Below are the code and all the weights of a small trained network. Each question names an input and a class and asks about switching units off, where a switched-off unit gives its printed mean instead of its output.

import numpy as np


def w(rows, s, z=0):
    codes = np.array(rows[::2]) - 128.0
    scale = np.full(codes.shape[1], s)
    scale[-1] = z or s
    return codes * scale


def norm(h):
    return h / np.sqrt((h * h).mean(-1, keepdims=True) + 1e-5)


def f(y):
    return y / 2 * (1 + np.tanh(0.7978845608 * (y + 0.044715 * y**3)))


def log_softmax(a):
    a = a - a.max(-1, keepdims=True)
    return a - np.log(np.exp(a).sum(-1, keepdims=True))


def net(x, mask):
    res = np.array(x, float).reshape(1, 8) / 4 @ E
    u = 0
    for l in range(2):
        y = f(norm(res) @ A[l][:, :-1].T + A[l][:, -1])
        res = res + np.where(mask[u : u + 5], y, B[l][:, -1]) @ B[l][:, :-1]
        u += 5
    return log_softmax(norm(res)[-1] @ U[:, :-1].T + U[:, -1])


A, B = {}, {}
E = w([
[94,158,79,118,214,95,86,100,118,103,148,81],'x0',
[78,41,144,75,80,179,126,100,129,169,81,99],'x1',
[106,144,62,136,107,150,131,166,179,151,102,181],'x2',
[163,106,187,141,97,137,171,138,88,101,113,124],'x3',
[144,91,54,85,162,92,141,180,115,146,103,154],'x4',
[206,89,159,118,159,200,111,7,82,113,224,159],'x5',
[90,80,148,129,193,114,20,46,122,164,170,97],'x6',
[159,164,160,169,190,123,115,107,132,72,122,185],'x7',
],0.0015)
A[0] = w([
[208,46,121,87,111,212,193,110,98,182,132,232,80],'L0N0',
[238,62,203,157,51,166,196,123,82,98,139,232,4],'L0N1',
[178,106,183,146,193,130,97,87,94,101,193,124,47],'L0N2',
[111,38,179,86,108,119,130,132,71,164,76,61,106],'L0N3',
[29,101,4,79,129,117,121,168,179,182,67,142,97],'L0N4',
],0.0028,0.0032)
B[0] = w([
[84,171,95,73,79,127,120,206,66,130,117,156,203],'L0N0',
[65,152,67,15,173,165,184,202,89,253,120,153,175],'L0N1',
[119,154,74,151,168,74,113,109,107,106,152,212,173],'L0N2',
[151,91,158,176,117,79,105,133,105,52,151,75,178],'L0N3',
[64,201,55,142,184,90,96,138,137,132,94,132,248],'L0N4',
],0.0034,0.0016)
A[1] = w([
[26,35,150,83,178,96,40,72,90,253,160,73,220],'L1N0',
[65,132,11,118,174,71,73,183,162,152,31,95,114],'L1N1',
[191,99,180,141,127,221,127,31,129,70,196,129,203],'L1N2',
[246,188,137,160,139,55,228,233,101,94,145,123,181],'L1N3',
[96,24,192,56,14,181,150,149,65,146,99,60,3],'L1N4',
],0.0032,0.0008)
B[1] = w([
[172,5,132,73,124,167,111,196,166,134,112,79,225],'L1N0',
[54,228,107,73,104,255,241,114,56,209,83,237,252],'L1N1',
[134,167,58,131,81,64,173,203,87,113,118,153,198],'L1N2',
[36,1,169,121,26,134,108,207,137,104,57,64,199],'L1N3',
[54,180,166,245,129,43,171,164,187,22,58,100,182],'L1N4',
],0.003,0.0034)
U = w([
[12,232,16,22,57,237,241,233,61,245,30,232,220],'0',
[252,190,228,88,150,106,201,41,227,234,103,81,3],'1',
[231,240,64,237,223,18,116,2,62,32,248,209,60],'2',
[65,19,238,231,15,48,180,236,167,10,30,20,208],'3',
[233,10,81,76,233,53,24,101,25,74,227,165,200],'4',
[65,36,54,39,249,232,70,36,224,231,57,28,46],'5',
[74,241,228,247,219,153,56,29,245,141,34,211,109],'6',
[242,55,83,99,44,205,28,68,243,208,225,42,22],'7',
],0.0051,0.0047)

Each question gives the input, the list of numbers given to net, and the class t.
The units are the neurons (one row each of A and B). Each row of codes is followed by its name. A weight is (code - 128) times the scale printed after its matrix; where a second scale follows, it is the last column's (A, B and U).
mask holds one flag per neuron, layer by layer. A switched-off neuron (its flag False) gives its mean, the last column of its row in B, instead of its output. The means were averaged over made-up inputs and are rounded, as every weight is.
A unit's drop is (log p(t) with every unit on - log p(t) with that unit switched off) / (log p(t) with every unit on - log p(t) with every unit switched off).
The circuit of an input: a set's keep is (log p(t) with only the set's units on - log p(t) with every unit switched off) / (log p(t) with every unit on - log p(t) with every unit switched off). Starting from all 10 units, units are removed one at a time, each time the one whose removal leaves the highest keep (on an exact tie, the one counted first), for as long as the keep stays at least 0.8.
units of the circuit, in order: the units of the circuit, biggest drop first
unit that matters most: the unit with the biggest drop
top k neurons in layer l: the k neurons of layer l with the biggest drops, biggest first
drop of u: that unit's drop, to one decimal
input [-5,4,-4,-7,8,1,7,6], class 4: units of the circuit, in order -> (L0N1 L1N3)
input [6,-8,-3,3,3,5,-5,8], class 3: units of the circuit, in order -> (L1N3)
input [3,5,-5,-3,-4,0,-1,7], class 4: units of the circuit, in order -> (L1N1 L1N4)
input [6,-5,4,5,1,5,-1,-7], class 2: units of the circuit, in order -> (L1N1 L1N0)
input [0,1,-7,-1,1,2,0,0], class 4: units of the circuit, in order -> (L0N2 L1N1)
input [4,-5,-2,-3,-7,-3,4,-6], class 7: top 2 neurons in layer 1 -> (L1N0 L1N4)
input [2,-5,6,-5,-1,3,-2,7], class 2: units of the circuit, in order -> (L1N1 L0N4)
input [5,8,1,-6,-2,8,6,2], class 7: top 3 neurons in layer 1 -> (L1N0 L1N4 L1N1)
input [2,3,2,-6,-6,2,0,-8], class 5: top 2 neurons in layer 1 -> (L1N0 L1N3)
input [-7,-4,-6,8,-5,3,7,4], class 4: top 2 neurons in layer 0 -> (L0N1 L0N2)
input [2,8,1,-4,4,7,3,-7], class 3: top 2 neurons in layer 0 -> (L0N3 L0N1)
input [-2,1,1,3,-8,8,8,3], class 4: top 4 neurons in layer 1 -> (L1N0 L1N1 L1N4 L1N2)
input [-2,-6,1,-3,-8,-3,5,-5], class 7: top 3 neurons in layer 1 -> (L1N4 L1N1 L1N3)
input [3,7,-8,-3,-2,-8,2,4], class 5: top 4 neurons in layer 0 -> (L0N4 L0N0 L0N3 L0N1)
input [4,-3,-1,3,-2,-8,-5,4], class 3: unit that matters most -> L1N3
input [-5,-7,2,1,-8,-5,2,0], class 3: top 2 neurons in layer 1 -> (L1N1 L1N3)
input [-2,4,-6,6,1,2,-7,-2], class 3: top 2 neurons in layer 1 -> (L1N4 L1N1)
input [8,5,-3,3,-1,0,-7,7], class 3: top 2 neurons in layer 1 -> (L1N1 L1N3)
input [-8,3,-5,6,5,-7,-6,4], class 3: drop of L0N4 -> 0.1
input [-4,8,8,3,-6,-1,2,-7], class 3: units of the circuit, in order -> (L1N4)
input [2,-5,-3,2,3,-4,-7,3], class 3: drop of L1N3 -> 0.4
input [-4,-1,-8,-3,-6,-3,-6,-2], class 3: drop of L0N1 -> 0.0
